Below is a small trained network, with its code and all its weights. Each question gives an input and a class and asks what happens when units are switched off, that is, made to give their printed mean instead of their output.

import numpy as np


def w(rows, s, z=0):
    codes = np.array(rows[::2]) - 128.0
    scale = np.full(codes.shape[1], s)
    scale[-1] = z or s
    return codes * scale


def f(y):
    return np.maximum(y, 0)


def log_softmax(a):
    a = a - a.max(-1, keepdims=True)
    return a - np.log(np.exp(a).sum(-1, keepdims=True))


def net(x, mask):
    res = np.array(x, float).reshape(1, 7) / 4 @ E
    y = f(res @ A[0][:, :-1].T + A[0][:, -1])
    res = res + np.where(mask, y, B[0][:, -1]) @ B[0][:, :-1]
    return log_softmax(res[-1] @ U[:, :-1].T + U[:, -1])


A, B = {}, {}
E = w([
[131,129,133],'x0',
[200,33,221],'x1',
[131,128,130],'x2',
[128,130,126],'x3',
[29,107,185],'x4',
[126,127,123],'x5',
[183,210,253],'x6',
],0.0042)
A[0] = w([
[253,159,59,40],'neuron 0',
[145,249,192,4],'neuron 1',
[128,150,145,99],'neuron 2',
[124,70,45,70],'neuron 3',
[121,132,153,85],'neuron 4',
[126,102,85,103],'neuron 5',
[85,49,79,51],'neuron 6',
[147,185,190,34],'neuron 7',
[206,124,133,8],'neuron 8',
[159,68,151,38],'neuron 9',
[177,22,170,8],'neuron 10',
[106,32,65,38],'neuron 11',
[158,23,161,59],'neuron 12',
[183,137,93,70],'neuron 13',
[144,96,143,67],'neuron 14',
[34,103,191,53],'neuron 15',
[116,93,87,66],'neuron 16',
[170,79,121,57],'neuron 17',
[135,131,161,64],'neuron 18',
[23,100,186,46],'neuron 19',
[95,217,79,16],'neuron 20',
[170,58,158,31],'neuron 21',
[157,145,92,227],'neuron 22',
[80,232,79,11],'neuron 23',
[106,208,78,23],'neuron 24',
[176,145,109,94],'neuron 25',
[150,155,114,58],'neuron 26',
[78,163,104,90],'neuron 27',
[42,111,182,70],'neuron 28',
[172,38,161,29],'neuron 29',
[116,56,66,33],'neuron 30',
[151,67,153,54],'neuron 31',
[176,137,96,78],'neuron 32',
[128,64,44,20],'neuron 33',
[255,161,50,27],'neuron 34',
[82,233,69,12],'neuron 35',
[89,114,157,93],'neuron 36',
[180,24,171,7],'neuron 37',
[125,140,132,254],'neuron 38',
[27,125,180,65],'neuron 39',
[73,115,160,77],'neuron 40',
[220,77,122,5],'neuron 41',
[182,16,158,56],'neuron 42',
[83,120,158,89],'neuron 43',
[131,177,165,64],'neuron 44',
[85,50,98,114],'neuron 45',
[128,170,161,74],'neuron 46',
[155,203,187,30],'neuron 47',
],0.0079,0.0048)
B[0] = w([
[112,134,37,156],'neuron 0',
[202,226,131,151],'neuron 1',
[140,137,129,132],'neuron 2',
[168,158,156,162],'neuron 3',
[121,147,124,129],'neuron 4',
[148,131,141,147],'neuron 5',
[168,191,135,153],'neuron 6',
[166,222,131,142],'neuron 7',
[123,171,98,131],'neuron 8',
[89,143,133,132],'neuron 9',
[62,161,135,143],'neuron 10',
[165,212,129,155],'neuron 11',
[102,137,157,152],'neuron 12',
[126,127,93,135],'neuron 13',
[106,140,130,129],'neuron 14',
[126,115,57,146],'neuron 15',
[146,168,136,138],'neuron 16',
[101,139,126,132],'neuron 17',
[116,168,128,130],'neuron 18',
[117,123,50,147],'neuron 19',
[44,166,148,142],'neuron 20',
[84,153,129,136],'neuron 21',
[136,9,171,230],'neuron 22',
[45,183,156,147],'neuron 23',
[57,163,137,140],'neuron 24',
[129,139,103,138],'neuron 25',
[125,131,116,128],'neuron 26',
[94,117,161,147],'neuron 27',
[135,122,69,146],'neuron 28',
[76,151,130,141],'neuron 29',
[168,203,128,145],'neuron 30',
[96,128,133,135],'neuron 31',
[124,127,98,135],'neuron 32',
[156,213,107,148],'neuron 33',
[107,122,33,154],'neuron 34',
[35,174,157,150],'neuron 35',
[133,137,107,135],'neuron 36',
[64,166,132,143],'neuron 37',
[166,2,176,254],'neuron 38',
[128,95,61,149],'neuron 39',
[121,131,97,135],'neuron 40',
[98,162,102,135],'neuron 41',
[74,124,154,157],'neuron 42',
[127,123,99,135],'neuron 43',
[158,157,129,136],'neuron 44',
[175,139,159,169],'neuron 45',
[159,153,133,135],'neuron 46',
[173,234,120,145],'neuron 47',
],0.031,0.0048)
U = w([
[1,182,254,42],'0',
[160,114,194,254],'1',
[239,222,216,76],'2',
[146,91,201,162],'3',
[150,93,195,159],'4',
[141,98,211,141],'5',
[128,120,10,36],'6',
],0.0062,0.0074)

Each question gives the input, the list of numbers given to net, and the class t.
The units are the neurons (one row each of A and B). Each row of codes is followed by its name. A weight is (code - 128) times the scale printed after its matrix; where a second scale follows, it is the last column's (A, B and U).
mask holds one flag per neuron, in row order. A switched-off neuron (its flag False) gives its mean, the last column of its row in B, instead of its output. The means were averaged over made-up inputs and are rounded, as every weight is.
A unit's drop is (log p(t) with every unit on - log p(t) with that unit switched off) / (log p(t) with every unit on - log p(t) with every unit switched off).
The circuit of an input: a set's keep is (log p(t) with only the set's units on - log p(t) with every unit switched off) / (log p(t) with every unit on - log p(t) with every unit switched off). Starting from the 12 units with the biggest drops (on a tie, the unit counted first), units are removed one at a time, each time the one whose removal leaves the highest keep (on an exact tie, the one counted first), for as long as the keep stays at least 0.8.
units of the circuit, in order: the units of the circuit, biggest drop first
unit that matters most: the unit with the biggest drop
top k neurons: the k neurons with the biggest drops, biggest first
drop when u is switched off: that unit's drop, to one decimal
input [-2,5,-6,2,5,2,7], class 2: units of the circuit, in order => neuron 22; neuron 7
input [-1,1,0,-5,-2,-4,8], class 2: units of the circuit, in order => neuron 1; neuron 47
input [3,-2,-1,1,8,-2,-6], class 6: unit that matters most => neuron 19
input [5,2,4,1,7,3,7], class 2: units of the circuit, in order => neuron 1; neuron 22
input [-2,-7,-4,0,6,-7,-5], class 0: units of the circuit, in order => neuron 35; neuron 23
input [6,3,-7,0,-6,-5,-7], class 2: units of the circuit, in order => neuron 11; neuron 33; neuron 3
input [6,-6,4,-6,-5,4,3], class 0: units of the circuit, in order => neuron 35; neuron 23
input [5,-8,7,-7,-3,5,6], class 0: top 4 neurons => neuron 35; neuron 23; neuron 20; neuron 24
input [-2,-1,1,0,-8,-6,-2], class 6: units of the circuit, in order => neuron 34; neuron 0
input [-4,-8,0,3,-7,-5,5], class 0: top 3 neurons => neuron 35; neuron 23; neuron 20
input [-5,-2,1,1,-8,3,8], class 2: top 3 neurons => neuron 1; neuron 47; neuron 7
input [5,-1,5,-5,-7,6,-6], class 6: top 2 neurons => neuron 34; neuron 0
input [1,2,-7,6,-7,2,-8], class 2: drop when neuron 5 is switched off => 0.0
input [4,-7,-1,-6,-5,-7,7], class 0: drop when neuron 11 is switched off => 0.1
input [-5,-8,8,-2,7,2,5], class 0: drop when neuron 23 is switched off => 0.5
